Here is a tiny trained network, its code and every weight. The questions are about switching its units off for an input and a class, where a switched-off unit gives its printed mean instead of its output.

import numpy as np


def w(rows, s, z=0):
    codes = np.array(rows[::2]) - 128.0
    scale = np.full(codes.shape[1], s)
    scale[-1] = z or s
    return codes * scale


def f(y):
    return y / 2 * (1 + np.tanh(0.7978845608 * (y + 0.044715 * y**3)))


def log_softmax(a):
    a = a - a.max(-1, keepdims=True)
    return a - np.log(np.exp(a).sum(-1, keepdims=True))


def net(x, mask):
    res = np.array(x, float).reshape(1, 6) / 4 @ E
    y = f(res @ A[0][:, :-1].T + A[0][:, -1])
    res = res + np.where(mask, y, B[0][:, -1]) @ B[0][:, :-1]
    return log_softmax(res[-1] @ U[:, :-1].T + U[:, -1])


A, B = {}, {}
E = w([
[66,135,143,92,182],'x0',
[136,178,219,163,148],'x1',
[243,255,96,145,172],'x2',
[137,114,139,63,224],'x3',
[200,83,204,163,104],'x4',
[148,162,207,56,104],'x5',
],0.0098)
A[0] = w([
[113,172,91,189,166,210],'n0',
[81,136,185,156,108,143],'n1',
[104,109,191,113,168,126],'n2',
[104,95,177,114,78,132],'n3',
[85,124,109,132,167,116],'n4',
[138,96,181,154,90,189],'n5',
[129,112,49,207,124,131],'n6',
[127,77,127,87,105,183],'n7',
[128,167,166,126,173,254],'n8',
[161,189,162,83,152,240],'n9',
[124,213,151,116,82,218],'n10',
[87,67,154,138,108,130],'n11',
[88,124,152,82,155,160],'n12',
[75,104,90,96,96,206],'n13',
[122,73,139,90,147,141],'n14',
[135,51,119,133,90,169],'n15',
[110,80,137,164,253,180],'n16',
[161,97,140,172,120,145],'n17',
[179,130,49,119,110,137],'n18',
[132,189,94,156,106,234],'n19',
[171,92,137,175,116,169],'n20',
[79,81,84,97,127,185],'n21',
[91,169,76,188,132,199],'n22',
[109,87,95,135,95,222],'n23',
[86,123,154,112,132,138],'n24',
[116,139,179,135,171,146],'n25',
[99,89,105,107,152,130],'n26',
[136,127,69,207,178,149],'n27',
[152,172,75,186,90,163],'n28',
[29,131,136,153,125,195],'n29',
[115,129,121,85,104,129],'n30',
],0.015,0.0041)
B[0] = w([
[45,131,115,201,238,214],'n0',
[125,142,68,159,30,199],'n1',
[131,94,48,184,131,199],'n2',
[122,116,116,158,66,220],'n3',
[113,105,105,99,117,177],'n4',
[136,169,142,169,13,225],'n5',
[128,77,180,165,182,223],'n6',
[237,90,163,115,57,195],'n7',
[152,208,16,149,174,216],'n8',
[137,247,60,72,170,249],'n9',
[98,245,128,94,104,225],'n10',
[150,92,100,109,66,235],'n11',
[162,137,27,119,137,193],'n12',
[120,54,143,19,187,226],'n13',
[196,106,107,145,126,190],'n14',
[179,127,189,71,83,225],'n15',
[181,98,45,141,174,233],'n16',
[146,129,200,204,64,181],'n17',
[118,152,198,140,141,209],'n18',
[22,168,182,136,218,218],'n19',
[158,143,235,192,86,195],'n20',
[161,49,161,2,179,235],'n21',
[31,97,168,169,212,210],'n22',
[102,55,202,109,99,214],'n23',
[142,152,41,108,67,175],'n24',
[150,127,65,167,140,180],'n25',
[143,41,98,57,202,191],'n26',
[107,63,133,170,142,216],'n27',
[83,144,189,171,172,227],'n28',
[47,87,86,86,81,229],'n29',
[169,134,132,22,118,150],'n30',
],0.0064,0.011)
U = w([
[107,248,105,54,156,207],'0',
[194,141,48,131,203,189],'1',
[61,110,165,188,200,145],'2',
[101,145,41,128,94,2],'3',
[22,80,84,80,173,97],'4',
[173,123,194,156,87,153],'5',
[186,18,130,26,151,27],'6',
],0.011,0.0036)

Each question gives the input, the list of numbers given to net, and the class t.
The units are the neurons (one row each of A and B). Each row of codes is followed by its name. A weight is (code - 128) times the scale printed after its matrix; where a second scale follows, it is the last column's (A, B and U).
mask holds one flag per neuron, in row order. A switched-off neuron (its flag False) gives its mean, the last column of its row in B, instead of its output. The means were averaged over made-up inputs and are rounded, as every weight is.
A unit's drop is (log p(t) with every unit on - log p(t) with that unit switched off) / (log p(t) with every unit on - log p(t) with every unit switched off).
The circuit of an input: a set's keep is (log p(t) with only the set's units on - log p(t) with every unit switched off) / (log p(t) with every unit on - log p(t) with every unit switched off). Starting from the 12 units with the biggest drops (on a tie, the unit counted first), units are removed one at a time, each time the one whose removal leaves the highest keep (on an exact tie, the one counted first), for as long as the keep stays at least 0.8.
units of the circuit, in order: the units of the circuit, biggest drop first
k most important neurons: the k neurons with the biggest drops, biggest first
drop when u is switched off: that unit's drop, to one decimal
input [-6,1,4,3,6,0], class 5: units of the circuit, in order => (n20)
input [8,-8,4,-3,-4,-7], class 2: units of the circuit, in order => (n6; n22)
input [2,-5,1,3,-2,7], class 0: 2 most important neurons => (n9; n16)
input [-7,-3,-6,-8,2,-8], class 5: 3 most important neurons => (n20; n17; n5)
input [6,7,-6,0,-3,0], class 3: 2 most important neurons => (n1; n24)
input [7,6,1,5,-1,6], class 1: 2 most important neurons => (n2; n25)
input [4,7,-3,-1,-2,-3], class 3: 2 most important neurons => (n1; n19)
input [5,-2,1,1,2,3], class 1: drop when n29 is switched off => 0.1
input [-6,-1,4,5,-2,-4], class 2: drop when n7 is switched off => 0.0
input [-5,2,3,-4,4,5], class 0: 2 most important neurons => (n10; n9)
input [7,6,-7,6,8,3], class 3: drop when n1 is switched off => 0.1
input [6,2,-3,-5,-5,5], class 3: drop when n12 is switched off => 0.2
